Rows lie near named flat spaces through zero. A row that begins with a name and a colon came from that space; any other row is followed by the name of its block's space that it lies nearest.
q632_q752: [-23   7  12 -32  17 -63 -30  22  -6  -4 -29  18 -14  -7  26  39  -9 -11
   6 -13  28   3   8 -51  -1  21  -3  11  17   4  10]
q518_q417: [ -1  13   4  30  -3  51  -5   0 -12  12   1 -23  32  44 -12 -14  21   8
 -20  -5   4 -26  19  29  -5  12  21   9   5  12   1]
q632_q752: [ 15 -11 -15  24   0  12 -11 -30  16  -6  -4  -4  10 -42  -6 -33 -31 -21
 -23  33 -39  17 -20   1 -15   2 -30  15   9  11  18]
q518_q417: [-38  19  68   5  28 -49  40 -35  50 -32  24 -11  25 -51 -14  11  43  46
  56 -19 -23  16 -34  21  32 -17  42 -12  38  -2 -76]
q632_q752: [ 11   9   7 -10 -30  -4  13 -20 -16 -13   3   8 -25 -23  28 -12  11  -3
   7   3  -9   4 -11 -15  -2  20 -18 -15  -5 -13  -5]
q934_q233: [  9 -28  20 -11 -21  14  -8 -50  -8 -25 -16  13 -22 -14  25   4 -33 -18
  10 -25 -18   6 -13 -19 -31  47 -31 -29  11  10  24]
q270_q520: [ 15  22  33 -17 -72  13  22 -27 -38 -18  -1  -3 -41 -15  57 -28  45   5
  19 -17  -4   9 -13 -10  12  50 -17 -27 -17 -18 -14]
q172_q952: [ 14 -16 -22 -36  13 -40  41  -7   8 -14  33  42 -52 -34  -7  30 -26   3
  36  11  -1  -4 -16 -19  -9 -38 -15 -44 -20 -38 -17]
q270_q520: [  0  20  14  14  19  -4 -22  -3  19   7  -5 -10 -11 -27 -19 -21 -18 -21
   0  25  -9 -11 -16   1 -10   0 -16   9  -1 -10  -3]
q632_q752: [-13  25  51 -73 -65 -22  39 -36 -22 -27  40  11 -47 -20  53   5  25 -17
  67 -52  -5  45 -28 -29  -6   3 -49 -70 -26 -53 -11]
q465_q322: [-16  58  36 -16   5   2  -6  94 -18  49   3 -27 -37  73 -24   8  67  23
  33 -22  80 -50  28  30  44 -17  53  -3 -53 -40 -44]
q270_q520: [  7 -52 -76  26  36  -7 -10 -53   3 -30  -7  37  69 -24   8  27 -70 -18
 -67  37 -48  11  14 -40 -55   4 -24  29  69  52  57]
q465_q322: [ -9 -31   2   4   2  -2  31  23   8  -1  -3  -4  25  31  -7  24  41  59
  13 -34  17  12  14  34  48 -13  63   6   5  27 -31]
q465_q322: [ -5 -32  24  -5 -18  14  29   5   4  -6  -4  -8   4  29   1  14  34  46
  28 -49  13  15   3  35  38   4  44 -14  -6  18 -25]
q270_q520: [ 18  11   7  13   8   6 -48   6  10  16 -28  -9 -43 -31 -14 -35 -42 -43
 -11  34  -4 -16 -18  -9 -19  20 -39  12 -20 -11  21]
q934_q233: [-16 -10  42 -21   7 -10   3 -28  16 -18   3   4 -12  -6  -2  21 -15  -3
  39 -37  -3   7 -16  -4 -13   9  -6 -33   9  -4  -7]
q172_q952: [  1  -7 -39 -23  42 -49   2  16   6   0  13  38 -21 -16 -13  40 -41 -13
   2  25  12 -16   5 -36 -21 -34 -12  -9   0 -19   7]
q172_q952: [  6 -43 -25 -39  -3 -25  13  23  -8  -2  -6  31 -31  16   9  43 -19  10
  17 -26  25  13  10 -18   8 -12   4 -20 -19   0  12]
q934_q233: [ 29 -63 -45   4 -21   8   8 -67  -6 -37 -12  34   6 -44  32  -1 -58 -17
 -31  13 -52  33 -12 -31 -36  28 -45  -6  28  32  47]
q270_q520: [ 27 -26 -13   3 -50  90 -38 -22 -14  19  -8 -24  -6  27  -2 -52 -54 -64
 -26 -11 -25  31  -7  17 -41  14 -73 -11 -38   3  76]
q934_q233: [ -2 -30 -21  13  14  11  -7  84  29  44 -16 -31  21  43 -47  -8  20  33
  -6 -10  30  29  14  58  67 -54  51  42 -37  22  -9]
q518_q417: [-27  22  33 -21 -16  20 -17  19  -2  18  10 -29  19  45  -3  -2  16 -18
  16 -42  17  23   6  14   2 -13  -8  -6 -16 -11  12]
q172_q952: [ 10  61 -63  -5  59 -61 -13  43 -10  23  27  36 -32 -32 -21  13 -29 -37
 -28  94  20 -62  12 -53 -35 -47 -26  16  -9 -55  -1]
q934_q233: [-42  56  64  38  38  13 -67 -31  22   1 -19 -43  58  -2 -15 -21  -8 -39
 -18   3 -18 -19  -6  -3 -38  36 -13  32  53  18  11]
q934_q233: [ 31 -83  -1  15 -25  65 -26   8   9  14 -52 -16 -23  34 -16 -17 -38   5
  -5 -38   4  20  -1  43  16  32   5   2 -31  45  37]
q518_q417: [-10 -20  24 -10   1 -27   4 -42   7 -34 -13  16   1 -30  25  22 -12   6
  15 -21 -17  13 -13 -24 -10  32  -4 -13  34  18  -2]
q172_q952: [-26 -36   7  -4  20 -14 -31   5  17  -3 -32  -4  41  19   0  30 -22   0
  -8 -35   4  31  10  -8   2   9  11  23  30  44  28]
q934_q233: [-32   7  26 -41  16 -50  27  42  24   7  24  -1  -6  11 -16  35  31  28
  54 -37  30  25  -4  11  42 -53  32 -16 -19 -23 -41]
q465_q322: [ -3  48  27 -10   0   6 -23  12  -8  17   7 -12 -33   5  -8 -16  -2 -33
  14   8  16 -28  -5  -7 -19   4 -25 -14 -24 -38  -1]
q465_q322: [-24  90  32  14  40 -12 -64  32  -7  30 -10 -24  -1  12 -16 -14   3 -47
 -17  35  29 -61  12 -23 -31  15 -13  27   7 -29   2]
q172_q952: [ -4  35  14  32   2  20 -19 -12   1   5  -3 -24  26  -8  -4 -33  13 -12
 -22  23 -15 -12  -3   9  -8  15  -4  23  15   4  -2]
q172_q952: [  3  12 -15 -29  -2 -32  26  49  -7  15  18  12 -34   7  -3  15  27  19
  22   4  32  -2   6  -1  32 -38  17  -9 -36 -32 -27]
q934_q233: [ 10 -27 -49  -4 -16 -22   6  -3  -6 -10  -5  16  22 -27  27  -1 -11  -2
 -33  20 -21  44   1 -24   7  -9 -17  25  12  20  26]
q518_q417: [  2 -40  40   6  -6  -9  28 -93  52 -50  10   3   0 -91   0 -20 -33   3
  37 -10 -73  53 -61  10  -8   7 -30 -29  28  13 -16]
q465_q322: [  8  41 -20   1  16 -25 -24   0  -6   7   6  11 -21 -39   2 -17 -27 -44
 -21  56  -8 -22  -7 -38 -32  -4 -43  11  -1 -30  14]
q518_q417: [-22 -42  40 -34 -30  -2  -8 -61 -17 -43 -25  16  14  12  55  42 -19  -6
  18 -77 -10  34   0 -37 -29  65 -19 -32  42  36  34]
q632_q752: [  4 -25  -3   9  21 -21   4  22 -14  -7 -37  22 -15  22   8  42  17  47
  -2 -11  36 -44  26  -7  21  39  59   9  18  29 -22]
q632_q752: [ 13 -29  -2   4   9 -35   7  -6  -8 -22 -36  30 -31 -23  23  28   1  33
   2   3  11 -26   4 -23  13  46  30   2  21  23 -18]
q270_q520: [-13  35   4  24  24  13   9 -20  15   0  35 -14  41  -5 -26 -13   8  -5
  -7  23 -22 -14  -4  16 -18 -28   1   3  19 -12 -15]
q518_q417: [-24  18  24   7  48 -82 -27 -16  -7 -33 -47  32   2 -36  36  51   3  16
  -9  12  15 -47  11 -67 -13  69  30  25  74  28 -19]
q465_q322: [-12  30 -63   7  58  15 -19  25  19  36  55  -4  53  26 -63   0 -53 -55
 -36  50  -9  -9  16   3 -52 -96 -38  14  -7 -31  40]
q632_q752: [-27  62 -10 -23  25 -51 -47  65  -5  34   0  -8   5   5  -2   4   0 -43
 -17  29  33   1  14 -39  -3 -32 -23  36 -11 -30  17]
q632_q752: [  2  31  -8 -25  18 -68  24  56 -14   8   5  28 -57 -11   6  30  38  31
  25  21  48 -40  10 -23  34 -15  36  -5 -22 -36 -51]
q465_q322: [  5 -16 -11 -13 -21  48 -13   6 -14  17   6  -9   1  47  -6  -4 -22 -27
  -5 -25   7  11  11  12 -20  -8 -25 -15 -26  -4  40]
q465_q322: [ -1   6   0  17  -3 -29 -29  26 -27  -2 -58   3   3   2  40   8  31  23
 -33   9  26 -20  23 -29  26  63  35  47  28  37  -2]
q270_q520: [-47  31  52  13  52 -37  23 -25  60 -16  38 -21  55 -35 -39   8  24  24
  38  -5 -26  15 -26  26  13 -48  30   1  40  -5 -57]
q270_q520: [-18  -7  24   3 -16  28  15 -55  20 -20  28 -20  51  -8  -1 -15  -2  -8
  10 -26 -45  46 -19  20 -15 -14 -21 -15  21   9   8]
q172_q952: [ -2 -31 -52 -58  38 -66  32  65   0  12  22  51 -41  23 -19  76 -20  19
  31  -9  51  -6  21 -24  15 -68  21 -26 -32 -29  -9]
q934_q233: [ 31 -53 -37  52  33  58   8 -28  28   1   2   1  17   1 -56 -14 -49   9
 -24  27 -32 -24  -3  47 -21 -15  11   1   6  27  10]
q270_q520: [  1  13 -36  -2  -1  29  27  44 -31  24  29   1  18  74 -12  19  38  24
 -11  -5  36 -32  41  22   9 -33  37  -5 -20 -13  -8]
q172_q952: [-26 -51  13  34  79  61  55 -73  57 -26  64   1  82  50 -91  53 -36  39
  35 -45 -35 -32   3  74 -46 -59  51 -55  49  22 -26]
q518_q417: [ 17  16  -8  72  34  26 -27 -29   0  -6 -28  -6  23 -20 -13 -26  -8   3
 -51  56 -21 -64   7   4 -25  50  17  38  44  30  -4]
q518_q417: [ -7  30 -15  -1   6   6   4  59 -19  30  11  -9   7  54 -12   9  40  16
  -7   2  42 -28  32  15  21 -25  35  13 -21 -15 -14]
q632_q752: [ -4 -59  13  20   8  82  42 -42  49  -3  45 -27  51  39 -67  -5 -20  23
  31 -50 -37  31 -15  89  -3 -57  19 -39  -8  17  -5]
[ 11  -9 -25  -1 -14  27 -10  15 -29  11 -10   5   0  40  10   5  -3  -6
 -23  -5  17 -14  25  -5 -11  14  -1   3  -9   7  27] => q518_q417
[  5 -16 -31 -31  26 -47  13  10   5  -5  14  39 -33 -20  -6  38 -36  -7
  15  13   9  -4  -2 -32 -13 -31 -13 -19  -7 -21   2] => q172_q952
[ -7 -42  46 -11  30 -32 -65  15  64  11 -56 -16 -43 -48 -35 -10 -73 -35
  31 -17  -3  43 -43   2  11   5 -30  13 -18  16  21] => q270_q520
[ -3 -29  35  -1 -31  36  -9 -30  -6 -13 -23 -13   5  21  19  -2  -1   2
  10 -50  -6  17  -3  11  -3  45  -1 -14   8  27  16] => q465_q322
[ 13 -35  -5  38  -1  69 -33 -65 -12 -17 -26  -2  34  21   4  -8 -52 -27
 -42  -7 -32 -21  10  -2 -61  61 -24   0  40  45  55] => q172_q952
[ 10 -79  11   5  12  -8  20 -75  49 -44  -8  19  -2 -65 -10   9 -60  10
  26 -17 -56  43 -43   7 -11   7 -15 -25  28  33   3] => q632_q752
[ 33 -40  -4  38 -29  54  25 -48 -16 -23 -17   4  -3   1  15 -17  10  34
 -14  -4 -23 -20   1  26   1  53  22 -10  14  34  -7] => q632_q752
[  3  21   2 -19   0 -11  29  44   0  20  26   0 -37  13 -19   3  32  20
  33   0  30 -14   0  20  31 -41  22 -19 -43 -39 -38] => q465_q322
[ 25   4 -50  26  19  -4   8  29 -20  11  -7  19 -12   6  -6   5   9  21
 -33  48  18 -51  24  -4   6   2  29  22  -1   2 -11] => q518_q417
[ -1 -38  41  19 -20  38  51 -84  37 -40  28 -14  29 -33 -10 -20   7  31
  36 -34 -61  40 -39  49   5  -2   6 -36  21  18 -29] => q518_q417
[  5  -8 -35   5  26  15 -14  46  -2  30   0   0   4  45 -32  13 -16  -4
 -17   9  28 -23  25  13  -2 -29  14  12 -19  -1  16] => q270_q520
[-14  56  -7 -21  -9 -41  12  53 -22  18  18  -2  -3   8  18   3  57  10
   2  15  32  -3  15 -16  31 -26  15  15 -16 -32 -26] => q934_q233
[  8  53  22  32  -5  58 -27 -31  12  16  24 -38   5 -18 -29 -69 -18 -55
 -12  38 -36 -14 -25  24 -40  -6 -53  -2 -15 -31  13] => q270_q520
[ 14  35 -58  25  36  30 -16  41 -33  34  13   9   8  56 -28   8  -7 -15
 -48  49  32 -80  46  -3 -34 -16  11  17  -7 -16  16] => q172_q952
[  9 -27  -3 -17 -19  -1   5  -4  -8  -7 -10  12 -21   0  16   9 -10   2
   8 -18   3  14  -2  -8   3  13  -7 -14  -9   5  11] => q172_q952
[ -1 -48  -1 -13 -52  24  23 -74 -10 -42   5   8  41 -11  48   1 -11  -2
  -6 -42 -49  67 -11 -11 -17  26 -31 -19  31  34  35] => q270_q520
[ 25 -22 -27  10  12  32  12 -50  -9 -17  17  29 -15  -4 -11  10 -51 -18
  -9  17 -22 -38   0  -9 -57  10 -25 -35   9  -6  20] => q172_q952
[ 13  15  -1 -18 -49  14  29  16 -46   1   6   6 -28  31  37   0  52  22
   7 -17  26 -14  17  -1  20  21  15 -19 -25 -17 -15] => q270_q520
[-19  35  51  -8   2 -10  13  18  18   9  16 -23 -13   1 -18  -8  42  18
  43 -18  15  -2 -14  28  31 -19  23 -13 -18 -26 -47] => q270_q520
[ 28 -77  27 -42 -39  35  27  36  -1  13 -20   6 -93  53 -15  22  -3  37
  70 -82  48   7  -4  48  44   6  30 -62 -78  -6 -13] => q934_q233
[ -7  24 -21 -13  24   1  22  66   7  38  41  -8  -2  47 -47  12  23  13
  17   4  37 -17  18  33  22 -77  28  -6 -43 -38 -25] => q465_q322
[-16 -21 -24  15  33  34  -5 -32  29  -1  32  -9  73  17 -40   5 -48 -26
 -20  -1 -37  24   1  18 -42 -48 -22   2  26  16  37] => q465_q322
[  4 -42  -7  14 -45  29 -74  47  -7  29 -83 -41  27  29  27 -39  -6 -17
 -53 -23  10  67  13   8  40  45  -9  72 -12  66  65] => q934_q233
[  0 -13  51   2 -18   9  43 -76  35 -38  28  -7  -5 -57  -3 -22   3  14
  48 -20 -53  32 -49  27   1   0 -12 -42  10  -7 -35] => q172_q952
[ -6 -48 -56  -3  43 -58  15   9  -2 -21 -16  47  31  -1  12  68 -15  37
 -25   7  10  -4  28 -36   5  -4  40  23  48  41   4] => q270_q520
[ 37 -20 -17  59 -26  95  34  -9 -33   4  -6 -14  14  62  -8 -22  49  57
 -28  -2   6 -59  31  63  16  38  64  -1  -3  30 -22] => q632_q752
[ -4 -31  15 -13 -50  65   6 -36   2  -4  18 -25  32  31   5 -22 -10 -19
   9 -53 -29  61 -10  31 -11  -7 -33 -25 -13  11  37] => q270_q520
[  3  11  56 -28 -50 -14   7   4 -10  -6 -18  -9 -61 -19  35 -16  38  11
  45 -33  15  17 -22  -1  36  37  -2 -23 -30 -18 -28] => q270_q520
[-20 -47   1 -25  25 -58  12  27  20 -11 -21  21   4   4   2  58   3  43
  25 -38  24  25   7  -8  38 -11  45   5  15  28 -17] => q270_q520

Rows lie near named flat spaces through zero. A row that begins with a name and a colon came from that space; any other row is followed by the name of its block's space that it lies nearest.
q504-q695: [  9  -8  28  38 -33 -34  -4  65  96  -2 -34  -2 -19 -24 -24  36 -47  -7
  -5  22  22  41 -51  -4  -5   0 -22  10   3 -60   0]
q504-q695: [  1  24  -9 -13  10  -5  -6   3 -10   4 -16  -6  -6   3 -27  -6  22  -4
 -10   4 -33   7   5  -7   7  11  -1  13   3  28  -2]
q504-q695: [ 26  -2   4  15  27  19 -30 -19 -10  45 -22 -29 -17  33 -56 -14  23 -33
   3  27  25  -9 -33 -10   0 -28 -29  33  16   6  54]
q504-q695: [ -6  13 -22 -12  46  12   4  -3 -11  26 -19 -23  -8  16 -20 -28   9 -21
   7  16  15  -7  -5  -6   3 -24  -1  37  14   7   7]
q504-q695: [  3 -19  23 -22  14  46  -1 -52 -36  42  39 -15  45 -27  32 -32   5   2
  23  -6  20   7  35  -3 -46   7  10 -14 -11 -38  32]
q688-q803: [-30 -36 -43   3 -11   7  21 -10  -8 -34  51  42  -1  34  54  15   2  17
 -32 -39   9 -37  15  19  25   4  25 -20   4  52 -34]
q626-q56: [-46  67 -15  -3  29  10   3  41  10   7 -27 -60  -5 -79 -16  -1 -20  -3
  -3  30  28  26   8 -12  -9  -5  13  49 -12 -28  -9]
q504-q695: [-37 -20 -45   1 -13  14  10 -10  -9   2  27  26  -2   9  41   3  -6  -2
 -29 -12  28  -6   7   6  10 -15   4  -8 -14  -3   5]
q504-q695: [ 26  25   9  -3  20  -9   9  -7 -21 -37   7  -6  -6  13  -8 -10  30  15
   3  -6 -24 -34  10   7  17  15   9  -7  11  56 -15]
q935-q559: [ 36 -39  38  17 -22 -12 -54  -8   0  21 -37   2 -13  56 -71  36   4 -18
  26  -4 -40   0 -35  -8   4  -2 -18   9  29  28  -1]
q688-q803: [-15 -61  34  30 -50   7  -5  20  61  -5  39  16  23 -30  35  51 -52  19
  -1 -26  29  21  -8   9 -28  24  16 -22   1 -40 -22]
q935-q559: [-13  70   7   4   7   8 -13  18  -7   3 -18 -50  -5 -70 -31   1  10   2
 -13  29   5  21   7 -13  -9  12  -5  23 -20 -10  24]
q688-q803: [-12  19   3 -14  41  12  30  16  21   8   7 -30  18 -43  21 -27 -17   5
  13  10  28  10  15   0 -22   3  20  21   4 -31 -12]
q935-q559: [ -2 -35  19  63  14  16 -36  27  40  -7  -3 -44 -28  24 -46  56 -31 -11
  12   2  67 -40 -53   8  14 -25   6  49  45  34 -20]
q626-q56: [-37   7  16  14 -12  -3 -14  31   2 -27 -18 -32   2 -42   0  46 -51  14
  35  -5  12  -1   4   2  -1  -6  28  16   3 -14 -60]
q935-q559: [ 24 -26   7 -30  -4 -14   0 -23 -19   4  -1  36  13  47  -5 -12  23   3
  11 -24 -67   1  15  -1   0  21   4 -21  13  34 -18]
q626-q56: [ 38   5 -15 -31  46  -9  47 -16   9  25  -4  20   3  32  22 -78  24 -17
   2  20   8   4  -1  -1  -5 -18 -22  -7   0 -35  40]
q626-q56: [-45  26 -31 -26  57   6   9  37  15  32 -42 -42  -2 -18 -28 -15 -23 -20
  16  16   2  23   3 -13  -6 -15  24  70  22  -5 -43]
q935-q559: [ 13 -66   3   7 -28 -13  10  -8  22 -16  28  54   5  52  33  16 -10   9
  -3 -33 -10 -14  -8  14   7   7   5 -34  13  13 -23]
q688-q803: [-27  11 -33   3 -21  -7 -26   1 -29  18 -45   3 -25  13 -21  13 -10 -24
   0  18   3  12 -16 -10  20 -42 -24  13 -19 -23  17]
q935-q559: [ 11   0  59 -12  13  61 -29 -37  -4  77  34 -54  56 -76 -18 -19  11  -2
  11  10  12  47  28 -18 -79  41   5  11  -8 -48  60]
q626-q56: [-38 -35  -6 -22  30  40 -22 -29 -47  44  -3 -28  25   9   0   1 -25 -13
  49 -14  12  -7  21  -5 -22 -25  30  34  18  -5 -32]
q688-q803: [ 21  21  48  38  -5 -27 -22  38  16 -52 -35 -39 -22 -13 -43  47 -25  14
  39   8   0 -25 -26   5  18  -2   6  13  20  21 -44]
q935-q559: [  1 -13  30   9  13  51 -24 -26  -1  47  34 -40  28 -37 -11  -2   5  -4
   0   3  36  10   8  -7 -43  15   5  16   3 -15  41]
q626-q56: [-26  38   0   7 -16 -12 -26  42  19  -3 -35 -25 -14 -39 -50  38  -7   0
 -16   9 -32  31  -6 -13   4  21   5  31  -1  17 -23]
q688-q803: [ 21  74  30  -9  80  11   9  -7 -57 -25 -28 -85   1 -36 -20 -39   7   6
  69  31  27 -47  19   1   0 -27  17  33  12   8 -16]
q626-q56: [ 40 -38  45   7 -15 -13  -7   0  35  33 -24   8   9  12 -10  -7 -26 -16
  38  14   8  28 -28  -5 -27 -14 -27 -13   4 -74  26]
q504-q695: [-46  47 -48 -62  33  -2  10   9 -33  26 -34  -7   8 -15 -17 -28  18  -8
  -7   0 -68  35  40 -18  -1  14  23  36  -3  25 -36]
q935-q559: [   1    5   45   -6   -8  -14   23   38   60   11  -15  -16   28  -72
   24   -7  -55    9   35   16   16   55    3   -6  -45   11    4   -6
  -13 -106  -10]
q688-q803: [-24 -18  23  17 -18  44 -37 -54 -87  12   7 -37  19 -31  34  17 -40  -1
  67   5  70 -29  17   3 -19 -58   2 -16 -29 -68  20]
q935-q559: [ 18  36  38   0   5   4 -37   6  -6  -1  -9 -39   4 -25 -71  23  35  10
  -6  -2 -60   8   8 -12  -9  53  11  22  18  68 -10]
q504-q695: [ 41  56  28  -9  11 -24  21  11   2 -61  19  -4   3 -23 -11 -10  49  37
 -20 -10 -62 -17  25   6  11  64  16 -22   5  75 -21]
q626-q56: [-31 -16  24 -21 -15  43 -52 -57 -99  31  -2 -30  36 -23  -2  21 -15   2
  63 -17 -17  -3  43  -9 -29 -12  23  -3 -13 -13 -15]
q626-q56: [  37 -114   47   -1  -51    1  -66  -46  -11   56  -14   46   18   95
  -50   41   -3  -21   40  -37  -68   15  -23   -8  -20    7  -14  -19
   33   15   -5]
q688-q803: [-18   5  -8   7  18 -12  41  35  30 -54  20  -2  -1 -17  45   6 -29  25
   5 -13  27 -26   7  17  13   2  32   0  11   9 -59]
q626-q56: [ 12 -31  14  50 -47 -36  -2  47  73 -56  11  32 -27  23  -6  62 -19  18
 -31 -20  -1 -14 -40  15  29  22  -1 -17  18  37 -34]
q504-q695: [ -8  17 -37   6  -5  -9  14   5  -5 -39  21  24 -21  18  11   6  29  11
 -48 -12 -10 -26   3   9  35  11   3 -10  -4  61  -6]
q688-q803: [-26  18 -59  -7  -4 -34  37  21  -7 -44 -15  38 -29  25  41  -9  -8   2
 -17   0   4 -19  -1  10  46 -32  -3 -12 -16   4 -26]
q935-q559: [ 16  -5  -7 -23 -16 -50  12  12  -3 -14 -50  41 -13  42  -1  -9 -10  -7
  27   1 -51  12  -8  -2  20 -18 -15 -20  -2 -19 -27]
q688-q803: [  9  -6  22 -12  35  55  -6 -70 -80  13  47 -34  36 -11  29 -29  20  10
  38 -10  33 -44  41   6 -25  -8  20 -10  -1   9  21]
[ 66  -6  35  -1 -34 -56  18  37  92  -6  -9  53  -5  19 -30  -5  27   5
 -41   0 -75  50 -27  -5  -5  63 -30 -32   8   5  17] => q688-q803
[-14   1 -38  11  15   7  40   3  11 -37  49  17  -9   6  54 -12   9  15
 -40 -11  45 -37   6  19  22  -3  12 -10  -2  28  -2] => q504-q695
[ -2  24 -13  -5   5   7   6 -10 -17  -4  12  -2  -1 -12   7 -14  21   3
 -19   5   2  -4  11   0   3   5  -3  -5 -13  10  20] => q626-q56
[ 43   4  82 -40  38  22 -18 -44 -50  40 -17 -51  53 -31 -23 -36   0   3
  95   5 -36  14  37 -13 -59  14  15   1  12 -39  -4] => q504-q695
[ 35 -13  36  12 -36 -30  -3  23  56  -3  -9  24  -1  -1 -18  15  -3   4
 -11   1 -32  33 -22  -3  -9  30 -19 -22   1 -19   9] => q688-q803
[-24 -11 -38 -19  52  -6  20  35  37  20 -25  -5 -10  35 -20 -14 -12 -19
   0  -1  -6   5 -12  -3  10 -10  20  56  40  26 -48] => q626-q56
[ 39  -8  25  18 -40 -37   5  -2  -4 -56  -1  36 -13  24  17  16   1  19
  12  -9 -18 -25 -11  13  24   0 -15 -52 -10   4  -7] => q688-q803
[-24  55 -82 -21  49   4  30   1 -26 -22  17   7 -28  27  -3 -34  65  -1
 -72  -2 -18 -33  18   4  46   9  11  27   5 105  -1] => q504-q695
[ 43 -40  42  49 -34 -16 -28 -10  -3 -35  -7   9 -21  46 -13  40 -17   2
  34  -3  25 -44 -40  13  22 -28 -20 -27  12   4   2] => q504-q695
[-17   6 -21   3  -2 -21  47  12  -8 -64  13  21  -6  -6  76  -6 -32  23
  16  -7  36 -35  12  21  26 -29  14 -31 -17 -24 -39] => q688-q803
[-45 -10 -44 -41  10   5 -23 -26 -79  29 -45   6  -1  42 -11  -3  -8 -22
  39  -9 -38  -2  21 -10  14 -42  12  23   1  11 -38] => q504-q695
[-26  15  -8  14  12  50   6 -15  -2  10  60 -31  17 -58  30  -5  10  11
 -38   1  61  -6  20   4 -21  16  13   6 -16  -2  37] => q935-q559
[-28 -50 -26  51 -16 -31  55  64  89 -81  34  38 -25  16  82  41 -73  24
 -13 -23  84 -41 -34  34  38 -26  23 -14  16 -14 -71] => q935-q559
[  8 -84  11   3 -55  37 -36 -56  -2  51  65  50  31  35   7  23  28  -2
 -42 -40 -24  19   7  -2 -30  42  -7 -37  -1  22  46] => q688-q803
[-17   6 -47 -14  24 -23  33  11 -13  -5 -43  14 -24  32  31 -33 -29 -21
  28  21  34 -12 -13   4  28 -70 -13   8  -8 -50 -11] => q935-q559
[ 23  34  16 -30  65  25  32 -31 -36   6  22 -36  28 -26  24 -65  24   8
  29  10  16 -20  36   2 -24   3  15   2   2  -7  14] => q688-q803
[-31  20 -12 -21   7 -27  11  53  40  11 -51  -8  -3 -26 -16   3 -36  -8
  12  12 -25  47  -4 -12  -5  -1   9  32   4 -36 -44] => q504-q695
